Here is a tiny trained network, its code and every weight. The questions are about switching its units off for an input and a target symbol, where a switched-off unit gives its printed mean instead of its output.

import numpy as np


def w(rows, s, z=0):
    codes = np.array(rows[::2]) - 128.0
    scale = np.full(codes.shape[1], s)
    scale[-1] = z or s
    return codes * scale


def f(y):
    return np.maximum(y, 0)


def softmax(a):
    e = np.exp(a - a.max(-1, keepdims=True))
    return e / e.sum(-1, keepdims=True)


def log_softmax(a):
    a = a - a.max(-1, keepdims=True)
    return a - np.log(np.exp(a).sum(-1, keepdims=True))


def net(x, mask):
    ids = ['ΔΘΛΣβγεζημξπτφψ'.index(c) for c in x.split()]
    T = len(ids)
    res = E[ids] + P[:T]
    u = 0
    for l in range(3):
        r = res
        for j in range(2):
            rows = slice(2 * j, 2 * j + 2)
            q, k, v = (r @ M[l][rows].T for M in (Q, K, V))
            z = softmax(np.where(np.tri(T) > 0, q @ k.T / 2**0.5, -1e9)) @ v
            o = O[l][rows]
            res = res + np.where(mask[u + j], z, o[:, -1]) @ o[:, :-1]
        u += 2
        y = f(res @ A[l][:, :-1].T + A[l][:, -1])
        res = res + np.where(mask[u : u + 8], y, B[l][:, -1]) @ B[l][:, :-1]
        u += 8
    return log_softmax(res[-1] @ U[:, :-1].T + U[:, -1])


Q, K, V, O, A, B = {}, {}, {}, {}, {}, {}
E = w([
[227,54,197,78,55,57,105],'Δ',
[139,207,133,180,94,239,81],'Θ',
[91,162,24,195,160,177,159],'Λ',
[62,170,64,105,187,58,105],'Σ',
[160,95,45,211,124,182,112],'β',
[139,96,106,112,122,81,95],'γ',
[129,165,163,64,174,2,84],'ε',
[199,90,136,174,38,199,135],'ζ',
[149,175,31,226,128,230,195],'η',
[84,155,159,115,85,178,30],'μ',
[183,105,148,90,153,31,149],'ξ',
[68,38,93,115,88,146,253],'π',
[36,170,98,109,167,135,174],'τ',
[122,187,176,105,143,95,72],'φ',
[59,142,156,113,93,177,170],'ψ',
],0.011)
P = w([
[114,136,162,158,145,141,171],'0',
[83,64,60,185,106,96,74],'1',
[138,119,85,42,115,178,113],'2',
[163,161,118,101,14,115,169],'3',
[75,82,84,170,113,77,95],'4',
[137,75,138,103,210,185,112],'5',
[168,155,104,102,19,115,165],'6',
[72,75,92,161,120,79,109],'7',
[173,121,35,6,167,161,91],'8',
[162,160,109,107,13,115,157],'9',
[76,79,104,153,129,53,112],'10',
[155,60,150,94,182,210,116],'11',
[179,168,91,111,26,106,147],'12',
],0.017)
Q[0] = w([
[87,85,183,138,138,172,125],'0.h0',
[79,94,148,140,118,151,117],'0.h0',
[112,192,134,158,131,92,125],'0.h1',
[123,148,220,244,95,113,165],'0.h1',
],0.011)
K[0] = w([
[69,128,117,154,74,83,104],'0.h0',
[145,144,98,199,123,112,103],'0.h0',
[88,43,90,142,52,86,205],'0.h1',
[42,96,111,253,20,40,95],'0.h1',
],0.0067)
V[0] = w([
[114,144,169,253,54,4,113],'0.h0',
[174,101,228,98,251,186,172],'0.h0',
[215,112,189,85,137,227,201],'0.h1',
[89,244,128,66,196,91,123],'0.h1',
],0.0037)
O[0] = w([
[233,19,198,175,186,54,122,65],'0.h0',
[36,198,248,180,9,162,123,7],'0.h0',
[220,168,147,159,14,233,190,121],'0.h1',
[128,254,123,80,236,118,144,141],'0.h1',
],0.0041,0.0021)
A[0] = w([
[53,31,86,87,50,187,140,147],'0.n0',
[155,57,34,147,104,112,141,94],'0.n1',
[194,59,194,38,131,178,42,170],'0.n2',
[74,206,141,89,255,219,106,197],'0.n3',
[49,177,199,126,182,84,169,103],'0.n4',
[32,185,99,206,139,136,202,104],'0.n5',
[125,96,55,200,138,101,123,2],'0.n6',
[138,108,107,131,104,109,211,71],'0.n7',
],0.0062,0.0058)
B[0] = w([
[140,188,97,140,181,25,131,253],'0.n0',
[106,144,169,78,178,165,36,188],'0.n1',
[125,229,92,169,254,216,139,196],'0.n2',
[21,112,186,82,156,234,176,218],'0.n3',
[111,42,192,104,108,91,113,146],'0.n4',
[51,77,178,130,60,112,49,182],'0.n5',
[107,152,197,23,53,95,106,147],'0.n6',
[124,181,121,82,86,104,73,152],'0.n7',
],0.0058,0.0067)
Q[1] = w([
[124,189,106,38,254,180,100],'1.h0',
[213,232,78,93,84,41,96],'1.h0',
[124,215,58,98,18,96,143],'1.h1',
[140,197,42,92,174,136,117],'1.h1',
],0.0069)
K[1] = w([
[178,252,118,83,74,114,211],'1.h0',
[83,53,211,66,78,147,105],'1.h0',
[134,65,254,190,95,126,141],'1.h1',
[148,102,113,154,182,176,194],'1.h1',
],0.0078)
V[1] = w([
[124,64,80,142,195,131,40],'1.h0',
[94,45,169,127,125,160,110],'1.h0',
[175,219,255,119,191,72,115],'1.h1',
[109,86,68,77,91,149,92],'1.h1',
],0.0068)
O[1] = w([
[167,218,220,124,187,105,93,67],'1.h0',
[48,183,192,142,1,131,56,253],'1.h0',
[170,19,147,13,39,201,83,36],'1.h1',
[116,202,37,159,210,120,166,184],'1.h1',
],0.006,0.0018)
A[1] = w([
[71,64,97,185,130,139,188,192],'1.n0',
[80,81,162,130,193,105,117,254],'1.n1',
[77,130,14,91,107,101,123,239],'1.n2',
[141,197,102,120,167,131,69,194],'1.n3',
[115,117,131,80,57,61,116,129],'1.n4',
[159,229,46,148,130,135,199,88],'1.n5',
[226,85,181,84,184,141,217,81],'1.n6',
[88,255,118,105,186,137,126,85],'1.n7',
],0.0081,0.0032)
B[1] = w([
[133,159,136,159,118,70,162,184],'1.n0',
[111,107,136,87,136,107,102,210],'1.n1',
[173,156,169,109,134,147,76,245],'1.n2',
[197,87,99,152,94,109,120,186],'1.n3',
[117,119,104,198,74,169,101,205],'1.n4',
[169,112,153,106,80,138,177,185],'1.n5',
[23,119,85,131,2,154,127,167],'1.n6',
[173,88,167,102,130,118,171,213],'1.n7',
],0.0085,0.012)
Q[2] = w([
[77,96,95,186,183,142,131],'2.h0',
[136,73,58,98,162,144,144],'2.h0',
[38,16,88,254,202,158,119],'2.h1',
[126,48,47,122,186,163,160],'2.h1',
],0.0084)
K[2] = w([
[196,205,110,60,143,90,131],'2.h0',
[144,94,60,76,157,154,175],'2.h0',
[180,255,94,57,126,104,81],'2.h1',
[144,165,44,80,175,177,140],'2.h1',
],0.0084)
V[2] = w([
[133,116,107,173,193,75,77],'2.h0',
[175,79,167,135,153,142,51],'2.h0',
[102,156,211,84,192,151,125],'2.h1',
[162,160,150,194,134,251,134],'2.h1',
],0.013)
O[2] = w([
[132,115,138,143,80,91,161,3],'2.h0',
[90,95,108,60,79,80,99,88],'2.h0',
[179,212,103,73,123,83,156,150],'2.h1',
[187,136,252,129,124,126,83,110],'2.h1',
],0.017,0.014)
A[2] = w([
[180,38,139,68,152,99,255,230],'2.n0',
[122,95,22,64,183,127,142,3],'2.n1',
[179,178,133,168,218,95,166,127],'2.n2',
[130,148,15,129,200,65,178,27],'2.n3',
[110,175,70,180,95,67,88,108],'2.n4',
[68,154,122,102,42,172,184,120],'2.n5',
[221,175,86,61,111,158,161,36],'2.n6',
[41,54,110,154,150,131,129,20],'2.n7',
],0.0088,0.0055)
B[2] = w([
[149,48,88,162,42,156,123,166],'2.n0',
[71,194,162,230,93,167,159,215],'2.n1',
[254,96,103,99,115,107,137,205],'2.n2',
[144,70,191,145,177,106,84,216],'2.n3',
[135,80,109,98,183,158,101,187],'2.n4',
[169,83,32,128,120,93,134,165],'2.n5',
[17,115,176,111,137,99,163,251],'2.n6',
[209,194,135,130,154,73,94,193],'2.n7',
],0.0094,0.02)
U = w([
[143,26,74,105,195,160,42,177],'Δ',
[159,165,217,135,196,54,62,105],'Θ',
[212,64,73,85,65,113,158,205],'Λ',
[126,125,203,217,1,67,183,213],'Σ',
[137,46,218,176,36,129,128,127],'β',
[115,100,104,126,34,182,153,229],'γ',
[54,152,132,150,126,135,172,116],'ε',
[98,65,205,120,115,187,69,2],'ζ',
[218,111,163,172,122,138,123,51],'η',
[135,78,153,22,84,115,106,122],'μ',
[110,233,146,176,141,236,115,105],'ξ',
[173,100,78,230,111,182,184,105],'π',
[167,199,194,171,133,70,232,162],'τ',
[77,230,207,100,113,126,140,123],'φ',
[195,188,32,31,224,176,145,117],'ψ',
],0.0068,0.0073)

Each question gives the input, a string of symbols that net reads in full, and the target symbol t.
The units are the heads (2 rows each of Q, K, V and O) and the neurons (one row each of A and B). Each row of codes is followed by its name. A weight is (code - 128) times the scale printed after its matrix; where a second scale follows, it is the last column's (O, A, B and U).
mask holds one flag per unit, layer by layer, with each layer's heads first. A switched-off unit (its flag False) gives its mean, the last column of its rows in O or B, instead of its output. The means were averaged over made-up inputs and are rounded, as every weight is.
A unit's drop is (log p(t) with every unit on - log p(t) with that unit switched off) / (log p(t) with every unit on - log p(t) with every unit switched off).
The circuit of an input: a set's keep is (log p(t) with only the set's units on - log p(t) with every unit switched off) / (log p(t) with every unit on - log p(t) with every unit switched off). Starting from the 12 units with the biggest drops (on a tie, the unit counted first), units are removed one at a time, each time the one whose removal leaves the highest keep (on an exact tie, the one counted first), for as long as the keep stays at least 0.8.
circuit, biggest first: the units of the circuit, biggest drop first
k most important neurons: the k neurons with the biggest drops, biggest first
k most important neurons of layer l: the k neurons of layer l with the biggest drops, biggest first
which heads matter: for each layer, one digit per head in row order, 1 if its drop is at least 0.15 and else 0, layers parted by /
input ξ ψ τ Δ ψ γ π ξ η, target γ: which heads matter -> 00 / 00 / 00
input Δ Δ φ, target Δ: circuit, biggest first -> [2.h1]
input π γ γ ε π τ Σ, target π: which heads matter -> 10 / 00 / 11
input Λ τ τ τ γ ζ, target τ: which heads matter -> 00 / 00 / 01
input μ μ φ, target μ: which heads matter -> 00 / 00 / 01
input φ φ π μ τ τ ε τ Δ, target τ: which heads matter -> 00 / 10 / 11
input φ Σ ψ ψ τ ζ ψ ψ π, target ζ: circuit, biggest first -> [1.h0, 2.h1, 1.n2, 0.n2]
input τ ψ π, target τ: 3 most important neurons of layer 2 -> [2.n6, 2.n1, 2.n2]
input Δ τ ε τ Σ φ ζ Σ π, target φ: which heads matter -> 00 / 01 / 01
input η ξ π Δ φ ψ ψ, target η: 2 most important neurons of layer 2 -> [2.n2, 2.n6]
input τ Σ ψ τ τ ξ ψ τ φ π μ τ, target φ: which heads matter -> 00 / 00 / 11
input τ ψ τ Λ φ, target Δ: which heads matter -> 00 / 00 / 00
input Λ ζ η Σ π ε ζ Θ ψ π τ τ, target ψ: 3 most important neurons -> [0.n3, 1.n6, 2.n2]
input ψ ψ τ π Θ τ φ Λ η π, target ξ: 2 most important neurons of layer 1 -> [1.n2, 1.n4]
input Λ ψ Θ Θ π τ, target Θ: circuit, biggest first -> [2.h1]
input π φ ξ ψ, target π: 3 most important neurons -> [0.n5, 1.n0, 2.n6]
input π φ ξ Θ τ ψ, target ξ: 2 most important neurons of layer 1 -> [1.n6, 1.n4]
input Δ Λ τ τ τ Θ ξ τ τ, target Θ: 4 most important neurons -> [1.n2, 0.n2, 0.n3, 1.n6]
input τ Θ ψ τ τ τ Δ ψ ψ, target τ: 2 most important neurons -> [2.n6, 0.n3]
input τ Θ φ τ τ ψ ξ, target ψ: which heads matter -> 10 / 10 / 11
input ψ μ ψ π ε ξ τ, target ξ: most important neuron -> [1.n2]
input τ π π, target τ: 4 most important neurons -> [0.n3, 2.n6, 2.n1, 2.n2]
input ψ Θ ψ π ψ η Λ τ ψ τ π φ, target ψ: which heads matter -> 01 / 10 / 11
input ψ φ τ γ ξ ψ μ η τ ψ τ ψ, target τ: which heads matter -> 00 / 01 / 11
input π Λ ε π π φ τ ζ ξ, target φ: 3 most important neurons -> [0.n3, 2.n6, 0.n2]
input μ τ τ τ τ τ ψ φ Θ Λ π τ β, target φ: which heads matter -> 10 / 01 / 01
input γ ψ Λ ψ β γ ψ ψ ζ ζ, target Λ: which heads matter -> 00 / 00 / 10
input Θ ξ π τ ε τ π Δ τ, target τ: which heads matter -> 00 / 00 / 11
input μ τ φ ψ φ Λ ψ, target φ: which heads matter -> 00 / 01 / 01
input τ η ψ ξ, target ψ: 2 most important neurons -> [0.n3, 2.n1]
